Below is a small trained network, with its code and all its weights. Each question gives an input and a target symbol and asks what happens when units are switched off, that is, made to give their printed mean instead of their output.

import numpy as np


def w(rows, s, z=0):
    codes = np.array(rows[::2]) - 128.0
    scale = np.full(codes.shape[1], s)
    scale[-1] = z or s
    return codes * scale


def f(y):
    return y / 2 * (1 + np.tanh(0.7978845608 * (y + 0.044715 * y**3)))


def softmax(a):
    e = np.exp(a - a.max(-1, keepdims=True))
    return e / e.sum(-1, keepdims=True)


def log_softmax(a):
    a = a - a.max(-1, keepdims=True)
    return a - np.log(np.exp(a).sum(-1, keepdims=True))


def net(x, mask):
    ids = ['βγζπτω'.index(c) for c in x.split()]
    T = len(ids)
    res = E[ids] + P[:T]
    r = res
    for j in range(3):
        rows = slice(2 * j, 2 * j + 2)
        q, k, v = (r @ M[0][rows].T for M in (Q, K, V))
        z = softmax(np.where(np.tri(T) > 0, q @ k.T / 2**0.5, -1e9)) @ v
        o = O[0][rows]
        res = res + np.where(mask[j], z, o[:, -1]) @ o[:, :-1]
    y = f(res @ A[0][:, :-1].T + A[0][:, -1])
    res = res + np.where(mask[3:7], y, B[0][:, -1]) @ B[0][:, :-1]
    return log_softmax(res[-1] @ U[:, :-1].T + U[:, -1])


Q, K, V, O, A, B = {}, {}, {}, {}, {}, {}
E = w([
[133,151,106,38,163,149],'β',
[78,170,103,126,26,180],'γ',
[254,190,116,114,99,65],'ζ',
[150,105,230,188,193,124],'π',
[127,168,129,144,115,228],'τ',
[138,193,22,172,174,122],'ω',
],0.016)
P = w([
[188,41,181,103,152,137],'0',
[99,159,220,119,97,199],'1',
[122,168,201,55,103,150],'2',
[140,175,205,49,106,118],'3',
[142,184,215,173,126,143],'4',
[160,184,227,214,110,146],'5',
[148,188,171,226,112,125],'6',
[159,188,161,254,101,149],'7',
[144,164,192,132,73,153],'8',
],0.0072)
Q[0] = w([
[74,105,69,131,91,56],'head 1',
[191,202,169,170,47,178],'head 1',
[254,127,188,177,203,162],'head 2',
[87,123,182,150,159,70],'head 2',
[114,189,102,182,156,126],'head 3',
[105,182,192,133,104,145],'head 3',
],0.0092)
K[0] = w([
[67,156,130,125,138,180],'head 1',
[122,1,101,131,142,132],'head 1',
[102,106,117,130,199,90],'head 2',
[104,172,154,121,166,209],'head 2',
[161,84,127,163,129,89],'head 3',
[159,123,47,175,138,78],'head 3',
],0.0098)
V[0] = w([
[186,192,163,198,128,110],'head 1',
[146,173,91,169,5,120],'head 1',
[79,63,44,102,92,93],'head 2',
[104,122,193,115,59,104],'head 2',
[52,155,93,99,83,254],'head 3',
[116,179,40,156,176,87],'head 3',
],0.0095)
O[0] = w([
[110,155,143,89,79,145,203],'head 1',
[73,205,119,162,87,125,106],'head 1',
[149,102,107,157,178,73,3],'head 2',
[118,87,140,170,154,173,162],'head 2',
[174,154,135,245,141,161,128],'head 3',
[31,147,154,111,209,131,111],'head 3',
],0.011,0.0074)
A[0] = w([
[182,216,134,100,60,148,126],'neuron 1',
[120,161,184,157,3,45,253],'neuron 2',
[142,177,64,94,154,231,113],'neuron 3',
[74,48,175,195,180,187,241],'neuron 4',
],0.0046,0.0027)
B[0] = w([
[1,57,162,234,159,114,254],'neuron 1',
[66,43,80,121,222,164,247],'neuron 2',
[89,114,157,148,119,7,183],'neuron 3',
[179,214,98,16,144,157,178],'neuron 4',
],0.008,0.0063)
U = w([
[142,169,64,109,192,120,251],'β',
[98,102,107,199,168,122,1],'γ',
[66,83,195,164,65,2,140],'ζ',
[164,140,106,115,89,108,146],'π',
[129,172,170,196,56,59,45],'τ',
[88,199,86,100,164,99,243],'ω',
],0.0075,0.0012)

Each question gives the input, a string of symbols that net reads in full, and the target symbol t.
The units are the heads (2 rows each of Q, K, V and O) and the neurons (one row each of A and B). Each row of codes is followed by its name. A weight is (code - 128) times the scale printed after its matrix; where a second scale follows, it is the last column's (O, A, B and U).
mask holds one flag per unit, heads first, then neurons. A switched-off unit (its flag False) gives its mean, the last column of its rows in O or B, instead of its output. The means were averaged over made-up inputs and are rounded, as every weight is.
A unit's drop is (log p(t) with every unit on - log p(t) with that unit switched off) / (log p(t) with every unit on - log p(t) with every unit switched off).
The circuit of an input: a set's keep is (log p(t) with only the set's units on - log p(t) with every unit switched off) / (log p(t) with every unit on - log p(t) with every unit switched off). Starting from all 7 units, units are removed one at a time, each time the one whose removal leaves the highest keep (on an exact tie, the one counted first), for as long as the keep stays at least 0.8.
circuit, biggest first: the units of the circuit, biggest drop first
most important unit: the unit with the biggest drop
top k neurons: the k neurons with the biggest drops, biggest first
which heads matter: for each layer, one digit per head in row order, 1 if its drop is at least 0.15 and else 0, layers parted by /
drop when u is switched off: that unit's drop, to one decimal
input π π ζ π γ ζ, target ζ: most important unit -> neuron 1
input γ τ γ γ γ τ γ ω, target τ: circuit, biggest first -> [head 3; head 1]
input γ π τ γ γ β γ β, target τ: circuit, biggest first -> [head 3; neuron 2]
input γ γ τ ω π γ γ τ ζ, target γ: which heads matter -> 001
input γ π γ, target γ: circuit, biggest first -> [head 3; neuron 2; neuron 1]
input ζ ω ζ ζ ω ζ ζ π τ, target ζ: which heads matter -> 100
input ζ β ζ ω π, target ω: which heads matter -> 001
input τ γ π τ γ ζ ζ ω π, target ω: circuit, biggest first -> [head 3; neuron 4]
input γ γ γ γ γ, target γ: circuit, biggest first -> [neuron 2; head 3; neuron 1]
input ζ π π τ β π π γ, target ζ: which heads matter -> 001
input ζ ω γ ζ τ, target ζ: drop when head 1 is switched off -> 0.3
input ω γ ω ω τ τ, target ω: drop when neuron 1 is switched off -> 0.1
input γ τ τ τ, target τ: drop when neuron 3 is switched off -> 0.1
input γ ζ π ζ β, target ζ: top neuron -> [neuron 4]
